In the rows, 128 means zero.
Each row of numbers belongs to one of the things below and depends on some of the facts about them. Some rows are named. Which thing is each other row?

Some facts about the things:
bestok | η renom, doska
birin | η duvor, nuron | χ stuvik | γ 17
bobri | χ trepedre | γ 700
boka | η brasu | χ voklam | γ 17
bova | χ drefima | γ 192
bramebri | χ tirus | γ 742
brasu | χ gaskel | γ 17
briklos | χ tamus | γ 742
briplo | χ skibu | γ 789
bube | χ zuron | γ 19
bufom | χ stetul | γ 17
dezam | η sufele | χ gogrur | γ 789
dimor | χ skabo | γ 192
dobrogan | χ plizan | γ 19
doska | χ fibe | γ 789
dralilum | χ tele | γ 192
dreskis | χ tugur | γ 19
dretam | χ tirus | γ 525
dridri | η zuplefo | χ duvuk | γ 742
drizu | η klagrok, plakar, flodis | χ zuplefo | γ 789
drodel | η laflo | χ tele | γ 742
droner | χ pubok | γ 789
druso | χ flodis | γ 742
drutum | η naflir
duvor | χ zatral | γ 700
falin | χ tamus | γ 525
feru | χ zuron | γ 525
festo | η zetok, laflo, brasu | χ ralas | γ 789
filum | χ robi | γ 192
fisel | χ tirus | γ 742
flabal | χ ralas | γ 17
flabruba | χ flodis | γ 19
flabrun | η dreskis
flaval | χ gogrur | γ 192
flefla | χ tamus | γ 742
fleklar | χ skodrum | γ 742
fletrolos | χ stuvik | γ 192
fliflol | χ genoplu | γ 19
flilor | η tudru, fletrolos
fluklol | η sufele, nefe | χ skonon | γ 19
flutok | χ drutum | γ 789
fuden | χ ziplatren | γ 525
galifo | η zisto | χ drutum | γ 742
gaskel | η plitil
gedri | χ tremes | γ 17
gestok | η skemil | χ fibe | γ 700
grasti | η flutok | χ dosin | γ 19
griboklus | χ stuvik | γ 19
griza | χ dretiska | γ 19
gromes | χ stetul | γ 700
guzu | χ skibu | γ 192
kedin | χ plizan | γ 742
kepla | χ flabrun | γ 700
kirebrek | χ drutum | γ 525
klagrok | χ trepedre | γ 192
kledre | χ nezol | γ 17
kledrun | η griboklus, bobri, vemil | χ zuplefo | γ 192
klefli | χ ralas | γ 789
klutak | η stapla | χ tamus | γ 742
kosan | η sakopen, sufele | χ zatral | γ 525
labustek | η falin | χ ralas | γ 700
ladrul | χ duvuk | γ 19
laflo | χ puvun | γ 789
lasal | η briklos | χ tirus | γ 17
latrur | χ tugur | γ 17
lebo | χ lida | γ 17
legril | χ skibu | γ 525
leklisti | η bufom, briplo, filum | χ duvuk | γ 789
libek | η fisel, fuden
luvobir | χ skonon | γ 742
mador | η gedri, natre | χ zuplefo | γ 17
mapler | χ tamus | γ 525
mazan | χ drefima | γ 742
mibur | χ brubil | γ 700
mugrefan | χ lida | γ 789
mutras | χ tirus | γ 700
naflir | χ zatral | γ 17
nefe | χ skonon | γ 789
nezer | χ stuvik | γ 700
nezol | η flefla, tafun
nuron | χ ritro | γ 789
pagras | η pletrem, voklam | χ stoflu | γ 789
platrok | η pletrem, gromes | χ drefima | γ 192
pletrem | χ stuvik | γ 742
plitil | χ drutum | γ 700
ploguk | χ zatral | γ 789
pota | χ stoflu | γ 700
pusto | η soviste, briplo | χ stuvik | γ 789
pusur | χ libek | γ 192
ralas | η dreskis
ranok | χ zuron | γ 525
rebam | χ genoplu | γ 17
reklir | η droner | χ nezol | γ 700
reliskil | χ ziplatren | γ 17
renom | χ lida | γ 19
repibrul | χ fibe | γ 19
ritin | χ brubil | γ 19
rosim | χ febre | γ 192
rosum | χ pubok | γ 742
sakopen | χ lida | γ 789
sapunal | η plitil, tugur | χ voklam | γ 17
simastu | η bufom, klefli, filum
simol | η kepla, bobri | χ natre | γ 19
skedrom | η sakopen, stiplol, pubok | χ tamus | γ 742
skemil | χ skabo | γ 742
sketar | η renom, fletrolos, skonon, pusur, flabruba | χ skibu | γ 742
skodrum | η robi, griboklus
soviste | χ simastu | γ 17
stagrun | χ nezol | γ 525
stapla | χ flilor | γ 525
stetul | η zetok, doska
stiplol | χ puvun | γ 525
stulal | χ ralas | γ 19
stuvik | η tudru, klefli
sufele | χ skodrum | γ 17
tafun | χ nezol | γ 700
tagu | η vemil
takim | η kedin, nezer, mazan | χ tele | γ 192
tamus | η nefe
tedris | η ritin | χ skabo | γ 192
tiron | η traragok | χ fibe | γ 192
traragok | χ skabo | γ 17
trimos | χ fibe | γ 700
trosik | χ nezol | γ 19
trugir | η legril | χ flilor | γ 789
tudru | χ duvuk | γ 17
tuplar | χ skodrum | γ 789
tuvel | η tudru, legril | χ skodrum | γ 700
vemil | χ gaskel | γ 19
vobrus | η feru, tudru | χ trepedre | γ 700
vostal | η lida | χ genoplu | γ 700
zakor | χ pubok | γ 19
zaste | η plizan | χ dretiska | γ 525
zelutu | η nuron, kedin, skemil | χ tagu | γ 742
zetok | χ nezol | γ 19
zisto | χ gaskel | γ 19
zogus | χ drutum | γ 700

Some things and their rows:
sketar: [150 144 115  98 140 135  76 126 102 146 173  78 157  50 121 118  97 156
 151 126 130 205 135 114 103 135 131 146 111 112 135 130]
fisel: [150 157 124  99 138 132  99 136  93 150 184  81 154  48 122 109  91 150
 145 145 133 213 122 123 105 142 130 143 103 124 116 126]
stetul: [125 102 115 122 116 112 131  52 129 129  97 134 113 166 133 130 147 140
  99 141 125  95 117 116 108 101 113  95 155 146 145 109]
simol: [134 124 131 118 131 128  90 126 136 149 116 126 131 159 118 114 122 144
 123  96 171 126 118 104  97 140 141 145 148 117 134 119]
boka: [119  72 125 127  96 118 112  83 153 133  75 163 106 226 119 133 158 122
  80 120 126  89 120 106 110 135 130 114 181 141 127 131]
voklam: [124 117 121 124 121 110 145  68 131 138  96 139 106 157 138 122 135 134
  91 160 130  93 115 127 116  95 118 116 153 157 130 104]
dretam: [137 119 123 108  99 116  91 114 118 135 146 118 128  86 120 125 127 134
  99 170 122 180 134 135 125 141 122 145 128 144  96 137]
ploguk: [132 132 129 101 132 125 108 137 142 154 142 116 124 114 118 119 108 132
 126 128 133 146 115 121 103 138 127 143 136 125 121 119]
soviste: [118  95 130 129 104 115 125 100 154 142  76 167  98 219 125 127 145 117
  71 138 132  87 116 119 117 128 134 137 177 151 111 125]
tuplar: [132 133 129 100 132 124 108 137 142 154 142 116 124 115 118 120 109 133
 126 128 133 147 114 121 103 139 128 142 135 125 121 119]
gaskel: [125 113 117 126 121 113 119  54 127 134  90 139 112 152 137 124 149 143
  95 141 133  90 128 118 111  95 118 108 155 147 139 102]
luvobir: [149 152 119  96 145 132 100 141 106 150 178  79 151  50 123 114  85 148
 149 139 132 207 125 124 110 133 130 157 109 124 123 129]
griza: [132 125 134 115 130 125 117 139 138 152 125 125 126 167 120 114 107 133
 120 114 165 130 102 111 101 139 141 152 145 125 126 123]
klutak: [151 148 109 100 147 130  81 116 147 146 126  32 140  46 110 116  94 148
 138  99 132 228 146 116 105 140 141 177 101 131 140 121]
mador: [119  83 127 130 100 119 101  85 152 138  69 167 105 217 122 128 157 125
  75 122 131  84 129 108 112 129 133 126 179 142 122 124]
vostal: [147 125 123 119 129 134  86 124 102 141 141 104 153 130 122 112 108 149
 133 110 172 173 125 103 106 135 146 161 132 119 133 134]
dimor: [131 125 114 108 126 125 116  92 123 145 129 123 118 100 132 127 124 130
 102 164  71 156 138 131 120 118 120 119 143 150 112 122]
rosim: [131 125 113 108 127 124 116  92 125 145 126 122 118  98 132 126 124 132
 102 164  73 156 139 130 121 117 119 120 144 151 114 123]
trimos: [147 137 117 111 141 135 108 150 107 149 155 124 143 143 123 124  92 120
 152 115 167 165 117 120 117 106 155 196 139 120 132 147]
kledre: [114  54 121 127  95 122 134 128 158 139  52 170  97 181 146 119 126 135
  56 115 139  65 115 110 128 143 130 112 192 146 119 129]
kirebrek: [137 120 121 105 103 117  91 118 121 136 147 123 127  89 120 130 125 128
 106 164 121 175 136 137 128 133 124 155 131 142  99 140]

Name these rows:
No name comes twice in this set of rows, the named rows included.
[142  98 116 116 126 138 118 168 108 142 123 107 145  94 145 101  76 160
 114 102 178 156 110 105 122 149 143 146 144 123 131 139] : tafun
[146 142 126 120 138 131 105 142 103 146 145 108 148 127 125 108 100 144
 131 121 175 175 115 117 111 134 147 172 130 131 121 134] : bobri
[151 148 109  99 146 131  79 115 152 145 130  28 139  52 111 115  90 141
 139 103 135 227 150 114 106 140 142 172 101 128 139 119] : skedrom
[133 116 130 116 128 129  93 124 136 148 118 124 132 164 117 116 120 142
 124  98 167 128 116 100  96 140 140 145 147 116 136 121] : grasti
[140 124 133 121 172 139 101 146 134 142 158  93 161 170 122 114  89 172
 124 145 166 180 124 106 119 140 121 185 156 133 128 131] : nezer
[127 123 140 119 173 133 103 148 167 150 134 118 139 197 119 115 106 165
 115 130 164 132 117 107 110 145 117 170 173 132 128 117] : griboklus
[136  66 140 102 103 143 129 126 125 161 103 132 135 172 114 108 108 140
 115 115 162 138 113  91 107 129 128 192 131 122 130 114] : dreskis
[129  78 121 109 120 132 138 165 144 144 106 124 127 140 136 111  90 148
 110  87 166 115  90 102 110 161 132 115 162 121 139 134] : zetok
[114  76 134 134 139 126  90  91 182 135  80 157 118 251 122 132 154 156
  70 141 128  85 141 102 121 136 109 143 206 147 125 119] : birin
[133  78 109 104 100 123 100 147 133 132 117 122 124  52 142 122 103 151
  88 138 132 152 136 127 141 148 119 135 150 140 109 143] : stagrun
[126 109 117 125 119 113 121  53 129 133  90 139 111 155 137 124 146 143
  94 145 131  92 127 117 111  96 117 108 155 146 141 103] : libek
[143 143 125 100 184 141  89 148 135 147 188  71 165  86 121 117  83 179
 144 156 128 210 137 117 119 139 104 172 137 129 128 123] : pletrem
[134 114 128 100 116 125 101 111 131 142 148 106 136 124 110 122 128 144
 131 116 125 159 106 108  89 163 118  95 130 117 132 124] : festo
[118  78 128 124  98 115 139  98 155 135  86 163 102 233 120 134 147 112
  80 133 121  94 102 116 114 136 129 118 179 151 118 135] : brasu

The same things again, as new rows of numbers:
Named rows:
vemil: [ 81 116  93 156 162 157 108 117 161 146 122 126 116 158 131 123 138 106
 118 107 132 139 131  99 118 111 134 122 137  95 107 137 133 117  78  92]
trepedre: [139 143  86 128 103  98 118 143 122 145  99 114 143 111 149 137 181 155
 109  93 121 109 124 117 152 136 143 138 101 132 144 128 125 122  78 138]
naflir: [104 122 115 145 113 155 104 108 142 149 122 116 106 121 130 126 163 108
 162 108 131 128 130 160 132 141 122 113 139 134 119 152 142 110  96  87]
skedrom: [131 101  90  99 131 153 114 102 104 139 129 174  91 137 171 118 105 153
 128 118 126 157 122 139 118 145 148 118 139 143 155 130 120 117 155 113]
bube: [ 91 110 111 149 118 118 115 131 115 140 114 136 135 139 145 134 119 126
 132  97 149 135 133 150 137 144 127 121 138 106 147 129 135 111  90  97]
latrur: [105 119 116 141 101 152 107 102 139 150 119 114 113 129 131 124 153 123
 164 114 131 126 131 161 130 141 119 114 137 139 126 147 139 110 125  95]
fletrolos: [150 120 146 105 172 116 106 124 110 147  96 164 110 143 143 147 145 115
 122 114 167 146 125  96 117 141 132 132 110  66 130 142 151 122 124 113]
stuvik: [157 150 131 132 128 129 116 111 153 151  94 117 123 112 153 153 195 156
 157 102 161 111 120  96 150 137 125 117 101  77 137 152 136 126 115 185]
sakopen: [ 98 101  86 140 171 103 108 120 118 155 121 114  81 154 148 122 175  96
 169 125 145 113 127  92 137 101 119 126 122 124 133 135 150 119 118  90]
gedri: [ 81 125  88 157 103 163 111 102 169 153 115 115 142 157 123 139 177 131
 113 151 132 115 128 125 117 132 138 117 138 155 119 135 129 108  86  86]
kledre: [ 87 110 120 131  98 150 110 127 144 151 123 110 118 122 129 129 101 110
 165 181 123 130 146 161 132 130 122 113 136 141 120 159 134 112 124 100]
legril: [112 121 149 132 168 100 116 135 129 130 104 142 118 151 148 122  85  98
 126  88 165 156 148 111 117 139 140 132 138  66 122 152 155 116  80 113]
skibu: [153 135 106 114 118 115 117 128 135 146 109 108 120 110 152 123 189 126
 136 128 120 109 123  92 149 109 127 134  98 112 122 146 130 123  98 168]
stoflu: [153 133 102 113 123 115 116 128 128 148 106 107 122 112 153 125 191 124
 139 123 121 108 124  96 148 102 129 133 100 109 122 147 131 124  94 169]
simol: [101 109 120 133 110 140 112 116 112 133 118 121 127 144 146 125  87 124
 166 113 139 144 129 141 126 140 124 118 137 105 136 142 129 119 139 126]
gromes: [126 113 132 117 168 102 112 137 108 129 111 162 113 129 148 123  80  99
 131  96 149 150 131 121 128 141 133 132 136  69 129 134 142 117  98 104]
stiplol: [ 98 117 140 136 179 102 115 139 108 126 118 127 135 153 154 118  84  94
 163  76 160 154 143 106 120 125 146 131 139  70 124 146 143 118  74 101]
kirebrek: [104 115 148 139 151 110 116 135 108 126 106 133 131 151 152 125  75  98
 145  91 153 155 140 102 116 134 138 130 137  70 125 139 139 119  88 116]
voklam: [154 139 105 116 133 114 113 128 135 148 107 104 118 113 149 122 186 110
 131 115 120 108 123  98 149 105 126 133 100 108 117 147 134 125  94 159]
briklos: [160 106 128 100 163 141  98 111 103 130 127 173  81 101 170 119 108 128
 123  93 122 158 126 165 132 146 125 119 133 102 131 150 141 115 154 101]
drefima: [136 122  91 138 107 111 118 142 137 152 107 112 127 123 160 134 186 137
 113 105 123 108 123  97 148 106 129 138  99 115 134 130 128 124  76 171]

Rows to name:
No name comes twice in this set of rows, the named rows included.
[118 113 107 105  93 109 118 141 135 149 115 106 135 110 140 126 121 123
 146 222 121 110 146 110 149  98 124 135 101 117 122 169 125 126 130 186] : nezol
[156 132  84 106 124 105 118  98 123 144 124 108 105 132 171 118 192 120
 137  84 121 111 123  89 146 127 135 138 103 136 150 130 126 122 104 170] : tamus

The same things again, as new rows of numbers:
Some things and their rows:
mapler: [ 93 140 184 133  91 143 145  88 122 168 187 170 110 113 163 172 137 143
  52 107 154 126 140 137 165  77]
drizu: [116 131 115 107 145 131 108 140 133 134  92 131 117 120  87 100 108 153
 148 111 128 134  81 126 134 151]
flodis: [158 129 142 154 121 118 126 111 127 124 163 115 126 158 144 146 131  92
 137 153 119 139 180 171 122 133]
gromes: [196 100 176 157 160  84 172 112 199 179 138 134 141 158 106 182 116 138
  69 142 131 144  75  73 156  84]
zaste: [101 155 130 128 131 116 179 116 124 127 180 147 120 107 171 143 132 109
  60 117 144 110  99 136 165 101]
ziplatren: [150 127 133 145 117 110 127 118 123 126 159 118 127 157 138 141 125  82
 136 143 122 138 167 181 120 134]
reliskil: [126 119 124 135 119 113 152 137 133 134 126 118 132 122 127 138 128 131
 107 119 140 126 109  99 135 112]
plitil: [205  88 177 165 155  88 171 108 206 162 139 138 132 157  97 158 113 143
  53 152 126 133  94  62 153  81]
sapunal: [112 121 114 125 116 103 152 146 126 137 120 116 131 124 116 128 118 119
 108 106 142 124  92 111 137 115]
dimor: [ 91 119  76 119 101 151  99 159  96  96  80  94  98  92 114  83 131 170
 189 113 157 126 140 119 112 172]
libek: [139 128 125 136 113 100 128 128 116 127 154 117 125 157 127 132 115  71
 137 132 126 139 149 193 122 135]
trimos: [190 128 163 134 164  63 169 122 202 192 138 111 152 147 105 221 122 130
  93 122 132 151  26  79 157 106]
pubok: [141 136 129 145 130 121 136 139 133 133 168 135 130 161 145 165 120  97
 127 163 119 129 186 175 111 163]
filum: [124 106  69 114  82 169  85 175 123 101  66 102  93  86 126 107 151 160
 186 146 168 109 170 130 112 155]
simastu: [161 111 100 113  87 103 112 161 139 132 135 123 121 146 126 146 126  44
 134 148 142 117 152 219 119 121]
leklisti: [139 118  93  89 123 136  94 167 156 137  72 135 111 112  85 111 120 133
 143 129 144 112  91 147 134 141]
zuron: [151 128 133 145 117 109 126 120 124 123 160 118 127 156 138 139 125  83
 136 144 122 136 165 179 120 135]
feru: [134 132 127 120 115 126 164 124 149 125 182 153 122  94 187 161 153 106
  61 147 149  95 123 134 149  78]
fletrolos: [109  58  79  98  96 184  93 175 106 142  91 122 136  71 195  99 114 153
 231 148 142 125 162 131 102 132]
tuplar: [130 129 127 119 150 141 107 129 141 130  97 131 118 120 100 110 120 168
 147 126 124 131 104 110 131 148]
zogus: [194  85 164 152 150  77 172 117 201 163 134 138 132 156  88 150 106 130
  54 139 128 131  74  75 151  81]

Rows to name:
No name comes twice in this set of rows, the named rows included.
[111 104 130 117 119  95 154 133 119 132 144 119 138 115 124 126 119 128
 118 101 131 130  85  92 112  96] : boka
[133 111 149 118 158 139 108 106 133 126 129 136 127 113 117 111 126 185
 157 127 109 142 109  84 106 126] : laflo
[118 131 117 110 148 133 108 138 133 135  93 131 117 121  91 103 111 157
 149 113 128 134  86 124 136 150] : pagras
[129  98 100  97 141 170 106 170 144 184  72 151 146 114 154 113  86 130
 177 143 128 128 102 159 157 141] : pusto
[ 99 141 190 141  94 149 143  82 124 167 188 169 111 114 171 176 141 151
  51 115 151 127 153 129 165  78] : falin
[152 109 122 145 105 102 129 124 127  97 157 122 113 157 110  88 109  78
 112 146 118 116 175 178 117 131] : drutum
[ 84 120  69 114  99 145 100 165  91 100  78  95  98  93 106  79 124 162
 189 105 159 126 129 126 113 173] : tedris
[139  95 130 111 105  83 123 125 114 125 181 126 135 139 136 132 117  66
 151 127 115 138 133 183  83 101] : bestok
[162 120 120 117 136 157  94 141 166 130  85 134 112 116 109 129 140 163
 140 155 134 116 133 117 134 141] : briplo
[113 142 132 138 127 121 178 109 131 109 184 149 114 108 167 121 131 117
  46 133 139  98 123 123 161  97] : kirebrek
[166  90 121 118  96 122 133 149 164 131 126 125 130 105 145 160 153 125
 107 154 145 105 138  95 115  82] : tudru
[193 129 161 148 162  61 186  84 201 175 118 111 160 140 103 214 125 108
  90  89 151 157  15  88 170 125] : gestok
[124 135 124 122 164 158 115 146 150 140 108 151 122 126 112 138 117 184
 137 149 121 125 130 104 121 178] : nefe
[199 107 186 164 160  81 156 114 189 185 140 114 128 167  98 164 116 149
  75 148 119 151  74  67 169  62] : kepla

The same things again, as new rows of numbers:
Known rows:
mutras: [ 99  98 155 110 154 103 111  98 152 127 135  72  89 161 169 152 154 163
  72 161 167  89  89 161 171 178 136 149 165 143 135]
kedin: [109 134  94 161 113 125 111 150 146 152 163 153 105 127 167 151 151 153
 127 158 127 178 159 183 113 111  94 186 120  77 135]
zelutu: [118 117  85 179 130 134 112 144 133 150 164 130 128 134 171 141 149 156
 120 151  97 172 161 182  93 152  83 182 121  76 157]
klagrok: [ 97 103 166  94 162 106 127 147 158 133  98 114  92 119 133  73  93 155
  77 164 154  86  77 102 161 105 162 120 172 159  92]
vostal: [100  91 118 145 127  96 122 127 152 125 153  75  89 155 172 143 149 164
  74 163 167  87  91 125 153 177 131 152 183 130 152]
fluklol: [100 165  83 182  96 152 115  83  82 131 151 148 180 167 115 154 124 102
 163  95 124 153 160 154  91 120 103 128  93 148 104]
sufele: [101 181  86 173  90 153 111 132  75 141  78 164 182 159  86 149  92  91
 165  82  94 179 156 151  86  90 154 137  91 159  84]
skodrum: [184 119 172 122 116 156 133 143 134  74  98 111 125  78 106 117 156 144
 153  75 102 113 132  90 112 176 119  93 143 133 160]
tuplar: [ 98  99 125 116 172 117 153 112 158 144 156 145 111 137 154 134  95 153
 109 160 124  91 128 149 169  97 116 130 127 140  82]
flabruba: [129 158  94 132 105 127 113 116  88 147 147 160 181 168 121 155 143  86
 154  91 126 175 124 155 127  94 115 162  96  85 143]
febre: [184 152 172  95 121 157 121 135 118 106  98 121 116  78  98 119 158 124
 157 116 130 122 143  89  92 163 156  98 126 141 157]
vobrus: [105  89 102 141 160  71 128 101 122 130 156  72  94 158 167 132 153 128
  71 165 166  86  78 111 161 172 131 121 180  86 167]
stetul: [184 150 170  91 138 157 147 145 115  93 133 108 171  90  92 123 157  96
 131  96 107  87 135  90  89 165 159 116 136 115 168]
gromes: [ 97  94 142 122 114  93 117 136 156 136 136  82  88 152 169 148 151 163
  75 165 169  94  84 120 166 168 158 170 183 134 139]
flabal: [115 178  93 181  98 142 112 148  76 148 102 164 183 143 101 130  88  89
 164  73  79 177 143 151  86  91  95 112  97 146 112]
stoflu: [184 151 172  95 121 157 121 134 117 106  97 121 117  78  98 120 158 124
 156 115 130 122 143  89  91 161 155  98 126 140 156]
lasal: [123 180  99 161 122 150 111 113  75 140 105 151 182 158  94 138  98  89
 139  70  76 176 152 180  94  97  84  97  91 154 113]
stulal: [108 156  91 182  99 132 114 119  91 149 144 162 182 159 152 153 128  96
 163  85 121 174 142 149  96 100  93 140 117 115 115]
plakar: [184 156 175  93 113 157 118 140 125 113  88 131 107  77  97 128 158 128
 159 118 140 143 140  88  95 153 164 101 125 143 150]
fisel: [118 132  90 175 142 123 110 122 142 146 153  98 121 158 146 153 153 154
  75 122 112 177 159 182 169 133 112 182  93  88 106]
kepla: [100  89 155 141 104  81 121 145 160 122 122  84  88 144 171 150 147 168
  75 155 168 101  74 114 176 171 147 152 185 124 142]

Which thing is each row?
No name comes twice in this set of rows, the named rows included.
[ 99  92  96 148 176  82 161  76 141 142 159 115 120 124 154 102 100 136
 110 165 108  91 126 132 169 101  93  93 113 112  92] : leklisti
[184 123 152 106 160 151 126  92  77 100 113  90 132  77  97  84 158 103
 157 151 114 123 140  88  94 169 129  92 110 104 168] : simastu
[183 168 177  91 155 157 113 101 111  98  87  81 110  82  97 139 158 128
 111  88 125 123 145  93 107 171 145  96  95 150 145] : tirus
[ 95  96 161  94 172  72 122 126 143 140  86 106  91 102 126  67 106 131
  80 167 158  96  71  93 171  96 163  97 157 152 103] : filum
[183 167 164  98 115 158 122 118 108  93  79 121 107  80  89 139 157 135
 160 148 151 131 154  89  88 157 174 108 111 157 125] : pubok
[186 132 160  94 161 153 136 111  79 105 121  94 162  80  93  98 158  90
 143 145 112 105 125  87  94 158 150  94 115  91 169] : flilor
[185 155 173  91 142 154 127 138 103 124  95 128 157  83  92 132 158  93
 140 136 133 128 113  88 100 130 172 114 123 105 165] : skonon

